Below is a small trained network, with its code and all its weights. Each question gives an input and a class and asks what happens when units are switched off, that is, made to give their printed mean instead of their output.

import numpy as np


def w(rows, s, z=0):
    codes = np.array(rows[::2]) - 128.0
    scale = np.full(codes.shape[1], s)
    scale[-1] = z or s
    return codes * scale


def norm(h):
    return h / np.sqrt((h * h).mean(-1, keepdims=True) + 1e-5)


def f(y):
    return np.maximum(y, 0)


def log_softmax(a):
    a = a - a.max(-1, keepdims=True)
    return a - np.log(np.exp(a).sum(-1, keepdims=True))


def net(x, mask):
    res = np.array(x, float).reshape(1, 7) / 4 @ E
    u = 0
    for l in range(3):
        y = f(norm(res) @ A[l][:, :-1].T + A[l][:, -1])
        res = res + np.where(mask[u : u + 10], y, B[l][:, -1]) @ B[l][:, :-1]
        u += 10
    return log_softmax(norm(res)[-1] @ U[:, :-1].T + U[:, -1])


A, B = {}, {}
E = w([
[254,129,184,112,169,70,138],'x0',
[130,123,125,129,126,129,127],'x1',
[131,131,122,130,126,128,124],'x2',
[120,140,189,160,25,36,141],'x3',
[127,133,136,131,129,132,123],'x4',
[133,127,150,36,77,152,92],'x5',
[129,126,126,129,127,128,128],'x6',
],0.016)
A[0] = w([
[213,127,151,111,154,102,144,134],'L0N1',
[134,166,105,247,167,130,177,242],'L0N2',
[106,128,89,170,126,121,137,4],'L0N3',
[134,129,148,14,78,153,100,140],'L0N4',
[173,124,117,84,246,178,108,136],'L0N5',
[22,122,68,124,162,181,88,144],'L0N6',
[96,138,96,130,153,185,143,2],'L0N7',
[38,137,151,167,51,124,131,95],'L0N8',
[194,137,109,83,193,172,130,39],'L0N9',
[117,102,74,86,234,225,116,221],'L0N10',
],0.011,0.0047)
B[0] = w([
[180,163,159,127,184,98,94,186],'L0N1',
[100,56,137,178,158,85,150,203],'L0N2',
[109,115,127,134,113,94,143,138],'L0N3',
[94,152,133,10,117,173,107,188],'L0N4',
[25,120,73,148,169,154,67,215],'L0N5',
[177,187,131,146,71,114,202,216],'L0N6',
[141,148,160,109,121,129,192,156],'L0N7',
[85,101,72,157,121,118,85,180],'L0N8',
[67,75,88,87,153,122,101,177],'L0N9',
[243,167,172,135,121,136,173,252],'L0N10',
],0.013,0.014)
A[1] = w([
[156,173,136,115,41,154,84,65],'L1N1',
[156,182,125,181,179,73,147,59],'L1N2',
[180,121,154,101,106,32,108,97],'L1N3',
[165,152,115,216,183,77,162,103],'L1N4',
[120,19,128,91,211,177,79,88],'L1N5',
[199,90,250,105,110,46,133,109],'L1N6',
[192,173,157,77,129,154,110,55],'L1N7',
[159,115,174,128,106,101,155,136],'L1N8',
[200,162,163,38,84,179,92,167],'L1N9',
[83,29,133,180,143,143,110,2],'L1N10',
],0.012,0.0061)
B[1] = w([
[120,175,220,59,101,139,163,171],'L1N1',
[164,75,147,117,105,218,76,189],'L1N2',
[114,151,100,136,123,176,193,181],'L1N3',
[156,50,232,96,118,176,80,235],'L1N4',
[154,176,148,190,198,93,24,196],'L1N5',
[160,194,63,130,111,207,244,209],'L1N6',
[148,185,52,121,147,87,169,188],'L1N7',
[129,130,88,115,102,190,119,167],'L1N8',
[115,199,54,189,149,42,191,254],'L1N9',
[114,166,87,122,190,72,155,153],'L1N10',
],0.011,0.0098)
A[2] = w([
[90,104,87,116,131,127,106,60],'L2N1',
[143,96,90,191,114,129,149,44],'L2N2',
[123,114,90,118,129,143,120,53],'L2N3',
[138,148,112,116,150,100,140,68],'L2N4',
[19,115,139,125,56,122,104,189],'L2N5',
[169,149,128,158,126,121,250,188],'L2N6',
[80,79,74,174,122,10,117,3],'L2N7',
[70,148,135,92,83,130,56,66],'L2N8',
[147,117,108,118,126,192,108,159],'L2N9',
[181,99,140,187,134,220,128,105],'L2N10',
],0.016,0.0058)
B[2] = w([
[154,119,130,120,118,146,134,135],'L2N1',
[135,124,118,165,96,181,86,153],'L2N2',
[155,124,134,118,106,132,126,128],'L2N3',
[117,140,86,146,109,117,105,147],'L2N4',
[132,83,138,125,248,36,201,175],'L2N5',
[78,104,129,111,40,191,87,248],'L2N6',
[89,214,38,186,84,146,63,159],'L2N7',
[201,78,221,96,154,82,159,145],'L2N8',
[107,114,165,144,99,92,135,155],'L2N9',
[111,46,205,119,81,99,115,199],'L2N10',
],0.015,0.017)
U = w([
[134,33,195,169,38,217,112,251],'0',
[114,238,68,64,63,186,185,190],'1',
[46,114,48,249,129,82,114,57],'2',
[104,105,159,84,178,16,203,145],'3',
[181,54,202,194,252,131,33,18],'4',
[186,226,71,83,246,98,40,41],'5',
],0.02,0.003)

Each question gives the input, the list of numbers given to net, and the class t.
The units are the neurons (one row each of A and B). Each row of codes is followed by its name. A weight is (code - 128) times the scale printed after its matrix; where a second scale follows, it is the last column's (A, B and U).
mask holds one flag per neuron, layer by layer. A switched-off neuron (its flag False) gives its mean, the last column of its row in B, instead of its output. The means were averaged over made-up inputs and are rounded, as every weight is.
A unit's drop is (log p(t) with every unit on - log p(t) with that unit switched off) / (log p(t) with every unit on - log p(t) with every unit switched off).
The circuit of an input: a set's keep is (log p(t) with only the set's units on - log p(t) with every unit switched off) / (log p(t) with every unit on - log p(t) with every unit switched off). Starting from the 12 units with the biggest drops (on a tie, the unit counted first), units are removed one at a time, each time the one whose removal leaves the highest keep (on an exact tie, the one counted first), for as long as the keep stays at least 0.8.
circuit, biggest first: the units of the circuit, biggest drop first
unit that matters most: the unit with the biggest drop
k most important neurons: the k neurons with the biggest drops, biggest first
top k neurons in layer l: the k neurons of layer l with the biggest drops, biggest first
drop when u is switched off: that unit's drop, to one decimal
input [-7,-1,-6,7,-7,0,7], class 2: circuit, biggest first -> [L0N8]
input [-7,-3,2,3,-2,0,1], class 2: 2 most important neurons -> [L0N4, L0N8]
input [-6,7,-5,1,-5,0,-5], class 2: top 3 neurons in layer 1 -> [L1N6, L1N4, L1N2]
input [-3,6,0,8,-3,-3,1], class 2: 2 most important neurons -> [L2N7, L0N10]
input [1,6,5,-5,4,-3,3], class 4: 3 most important neurons -> [L0N5, L2N6, L0N9]
input [-1,8,-5,4,-8,1,3], class 3: 3 most important neurons -> [L0N10, L0N2, L1N9]
input [4,-6,-5,0,-6,-5,-3], class 4: 4 most important neurons -> [L0N10, L0N6, L2N6, L0N2]
input [-7,7,-1,3,-3,1,3], class 3: 3 most important neurons -> [L2N5, L1N9, L0N2]
input [-7,3,-1,0,-4,-7,-4], class 0: top 2 neurons in layer 0 -> [L0N6, L0N5]
input [4,6,-8,-1,7,0,6], class 4: 2 most important neurons -> [L0N1, L0N4]
input [2,-5,3,0,-1,3,-5], class 5: 2 most important neurons -> [L0N10, L0N6]
input [-2,2,2,0,1,5,0], class 1: 2 most important neurons -> [L0N5, L1N9]
input [-3,-2,-4,-1,-5,-7,5], class 0: drop when L2N7 is switched off -> 0.0
input [-8,0,-8,7,5,1,-2], class 3: drop when L1N9 is switched off -> 0.2
input [7,-4,-2,1,-5,-2,5], class 0: unit that matters most -> L1N6
input [-5,5,8,2,0,3,5], class 3: drop when L0N10 is switched off -> 0.3
input [-5,6,-5,2,0,4,8], class 3: drop when L0N10 is switched off -> 0.3
